Here is a tiny trained network, its code and every weight. The questions are about switching its units off for an input and a target symbol, where a switched-off unit gives its printed mean instead of its output.

import numpy as np


def w(rows, s, z=0):
    codes = np.array(rows[::2]) - 128.0
    scale = np.full(codes.shape[1], s)
    scale[-1] = z or s
    return codes * scale


def f(y):
    return np.maximum(y, 0)


def softmax(a):
    e = np.exp(a - a.max(-1, keepdims=True))
    return e / e.sum(-1, keepdims=True)


def log_softmax(a):
    a = a - a.max(-1, keepdims=True)
    return a - np.log(np.exp(a).sum(-1, keepdims=True))


def net(x, mask):
    ids = ['βγζλμπτω'.index(c) for c in x.split()]
    T = len(ids)
    res = E[ids] + P[:T]
    r = res
    for j in range(3):
        rows = slice(4 * j, 4 * j + 4)
        q, k, v = (r @ M[0][rows].T for M in (Q, K, V))
        z = softmax(np.where(np.tri(T) > 0, q @ k.T / 4**0.5, -1e9)) @ v
        o = O[0][rows]
        res = res + np.where(mask[j], z, o[:, -1]) @ o[:, :-1]
    y = f(res @ A[0][:, :-1].T + A[0][:, -1])
    res = res + np.where(mask[3:7], y, B[0][:, -1]) @ B[0][:, :-1]
    return log_softmax(res[-1] @ U[:, :-1].T + U[:, -1])


Q, K, V, O, A, B = {}, {}, {}, {}, {}, {}
E = w([
[76,163,95,197,132,128,97,86,124,115],'β',
[132,15,98,93,158,128,128,171,119,139],'γ',
[168,170,138,164,205,108,180,141,163,135],'ζ',
[66,96,162,91,142,178,187,126,79,127],'λ',
[186,181,121,121,66,112,169,129,117,102],'μ',
[126,79,160,187,81,85,188,168,6,155],'π',
[141,133,100,106,94,197,139,41,103,176],'τ',
[111,134,193,151,93,163,106,151,168,170],'ω',
],0.018)
P = w([
[213,88,60,23,214,25,80,63,138,132],'0',
[56,193,74,25,81,41,98,237,144,117],'1',
[176,88,157,122,169,67,61,126,123,89],'2',
[161,206,74,60,145,171,142,128,53,219],'3',
[168,96,163,155,150,122,75,119,121,75],'4',
[144,152,105,101,129,195,197,102,138,225],'5',
[159,96,168,182,125,171,82,121,117,59],'6',
[123,103,104,142,81,214,254,77,172,210],'7',
[153,81,181,202,128,197,105,113,96,47],'8',
],0.011)
Q[0] = w([
[191,191,125,181,143,146,170,98,36,187],'head 1',
[36,181,100,11,146,179,202,90,185,112],'head 1',
[113,189,107,92,51,113,145,137,76,140],'head 1',
[135,41,153,131,114,98,121,117,91,147],'head 1',
[53,232,44,86,67,181,134,127,172,207],'head 2',
[78,139,2,43,142,183,149,104,123,214],'head 2',
[36,127,128,127,111,76,98,175,169,47],'head 2',
[141,113,178,145,135,103,223,182,156,115],'head 2',
[200,132,78,120,143,100,92,115,247,65],'head 3',
[110,174,190,201,164,84,197,169,130,129],'head 3',
[164,60,66,102,176,141,179,219,108,176],'head 3',
[167,179,34,126,126,66,141,87,106,121],'head 3',
],0.009)
K[0] = w([
[87,108,174,113,113,2,118,90,82,68],'head 1',
[122,173,150,48,196,202,68,149,96,50],'head 1',
[149,134,164,98,189,29,119,122,156,96],'head 1',
[95,118,111,132,113,103,219,120,158,127],'head 1',
[155,86,13,54,152,91,80,198,140,194],'head 2',
[81,1,91,79,138,98,76,172,76,158],'head 2',
[136,144,47,119,140,188,152,39,160,192],'head 2',
[155,191,157,100,125,156,177,116,75,192],'head 2',
[141,149,54,94,108,107,130,147,228,153],'head 3',
[136,184,168,155,174,74,155,166,138,127],'head 3',
[191,50,120,89,183,142,161,219,79,155],'head 3',
[194,140,46,113,111,51,113,117,109,81],'head 3',
],0.0093)
V[0] = w([
[155,166,182,140,115,130,85,126,173,114],'head 1',
[137,91,122,69,120,132,67,175,129,153],'head 1',
[119,160,76,152,127,84,100,163,151,84],'head 1',
[59,138,223,187,100,178,182,114,81,100],'head 1',
[156,65,98,78,65,76,101,129,91,154],'head 2',
[152,126,75,208,232,75,78,173,158,166],'head 2',
[223,151,151,151,53,123,83,171,255,177],'head 2',
[18,89,83,187,127,160,64,77,142,163],'head 2',
[137,140,146,137,145,80,65,171,169,113],'head 3',
[129,138,60,53,179,93,83,138,176,106],'head 3',
[53,34,56,117,129,125,85,125,75,166],'head 3',
[72,72,145,99,96,90,225,173,151,111],'head 3',
],0.0079)
O[0] = w([
[126,169,128,82,142,119,66,137,128,165,34],'head 1',
[133,131,195,109,171,222,68,114,75,113,190],'head 1',
[135,149,140,125,151,110,107,93,90,81,99],'head 1',
[103,89,91,91,95,66,147,163,165,158,67],'head 1',
[63,113,139,50,132,164,139,147,66,111,240],'head 2',
[106,122,167,170,192,23,166,136,112,106,170],'head 2',
[169,133,229,151,68,87,147,138,136,108,55],'head 2',
[44,100,104,237,136,105,58,88,96,181,76],'head 2',
[116,76,142,182,95,187,153,84,128,159,107],'head 3',
[142,111,89,124,48,106,141,130,86,165,138],'head 3',
[171,167,66,107,151,76,180,71,162,161,254],'head 3',
[194,239,109,185,128,198,2,90,149,136,187],'head 3',
],0.0072,0.0093)
A[0] = w([
[115,240,125,150,131,205,145,28,196,202,133],'neuron 1',
[218,172,33,119,51,81,176,69,163,255,2],'neuron 2',
[154,122,98,45,219,81,52,156,186,115,3],'neuron 3',
[120,223,97,90,189,131,116,63,148,65,137],'neuron 4',
],0.007,0.0049)
B[0] = w([
[128,113,119,141,129,105,115,178,88,96,212],'neuron 1',
[98,222,185,118,106,88,137,122,145,127,189],'neuron 2',
[141,154,125,175,186,135,5,213,103,98,174],'neuron 3',
[122,155,175,133,99,115,121,135,140,154,255],'neuron 4',
],0.014,0.0058)
U = w([
[109,144,106,155,145,98,99,60,121,126,137],'β',
[194,21,95,144,163,171,88,112,94,53,27],'γ',
[162,184,131,122,195,91,123,105,161,90,4],'ζ',
[98,250,125,157,128,134,56,177,96,110,137],'λ',
[168,151,111,92,93,138,117,93,130,64,61],'μ',
[88,81,99,77,123,69,163,237,61,140,175],'π',
[136,101,101,103,134,207,215,32,132,216,191],'τ',
[147,98,195,118,103,119,86,119,131,212,135],'ω',
],0.011,0.0046)

Each question gives the input, a string of symbols that net reads in full, and the target symbol t.
The units are the heads (4 rows each of Q, K, V and O) and the neurons (one row each of A and B). Each row of codes is followed by its name. A weight is (code - 128) times the scale printed after its matrix; where a second scale follows, it is the last column's (O, A, B and U).
mask holds one flag per unit, heads first, then neurons. A switched-off unit (its flag False) gives its mean, the last column of its rows in O or B, instead of its output. The means were averaged over made-up inputs and are rounded, as every weight is.
A unit's drop is (log p(t) with every unit on - log p(t) with that unit switched off) / (log p(t) with every unit on - log p(t) with every unit switched off).
The circuit of an input: a set's keep is (log p(t) with only the set's units on - log p(t) with every unit switched off) / (log p(t) with every unit on - log p(t) with every unit switched off). Starting from all 7 units, units are removed one at a time, each time the one whose removal leaves the highest keep (on an exact tie, the one counted first), for as long as the keep stays at least 0.8.
units of the circuit, in order: the units of the circuit, biggest drop first
unit that matters most: the unit with the biggest drop
k most important neurons: the k neurons with the biggest drops, biggest first
heads that matter: for each layer, one digit per head in row order, 1 if its drop is at least 0.15 and else 0, layers parted by /
input ω π γ λ μ, target μ: unit that matters most -> head 2
input β λ π π π ζ π, target ζ: heads that matter -> 011
input γ λ γ π ω ζ, target λ: heads that matter -> 000
input π ω γ γ λ λ, target π: heads that matter -> 000
input π γ π μ π γ π λ π, target γ: heads that matter -> 011
input γ μ λ, target λ: units of the circuit, in order -> [head 3; neuron 4; head 1]
input γ π λ λ, target π: 2 most important neurons -> [neuron 2; neuron 3]
input ζ π γ π γ ζ γ, target ζ: units of the circuit, in order -> [head 2; head 1; neuron 2; head 3]
input γ ω γ γ γ τ γ μ γ, target μ: heads that matter -> 110
input γ μ γ λ γ π γ β, target λ: heads that matter -> 100
input β λ μ π γ β, target π: units of the circuit, in order -> [head 3; neuron 1]
input γ ζ γ γ ζ γ ζ, target γ: units of the circuit, in order -> [head 3; neuron 2]
input π β γ π γ μ μ ω, target λ: heads that matter -> 001
input γ γ λ μ γ, target λ: unit that matters most -> neuron 2
input γ γ γ π, target λ: heads that matter -> 101
input π λ γ β γ, target β: units of the circuit, in order -> [head 2; head 3; head 1]
input γ γ μ λ γ, target μ: heads that matter -> 011
input π π γ λ γ, target λ: heads that matter -> 111
input γ π γ γ γ π β λ π, target γ: units of the circuit, in order -> [head 3; neuron 2; neuron 4; head 1]
input ω γ ζ γ μ, target μ: unit that matters most -> head 3
input γ γ λ γ, target τ: units of the circuit, in order -> [head 3; neuron 1]
input γ ω μ ζ ζ π, target λ: heads that matter -> 001
input γ γ β β γ, target β: heads that matter -> 011
input γ λ β, target β: units of the circuit, in order -> [head 3; head 2]
input π λ π γ γ γ λ μ, target λ: heads that matter -> 000
input γ β μ π ζ γ τ λ, target λ: 2 most important neurons -> [neuron 4; neuron 1]
input γ ω ω π π ζ, target λ: unit that matters most -> neuron 2
input ω γ ω π γ, target ω: 2 most important neurons -> [neuron 2; neuron 1]
input π π γ ζ ζ τ, target λ: 2 most important neurons -> [neuron 1; neuron 2]
input γ ω γ ω γ γ γ τ, target λ: 2 most important neurons -> [neuron 1; neuron 4]
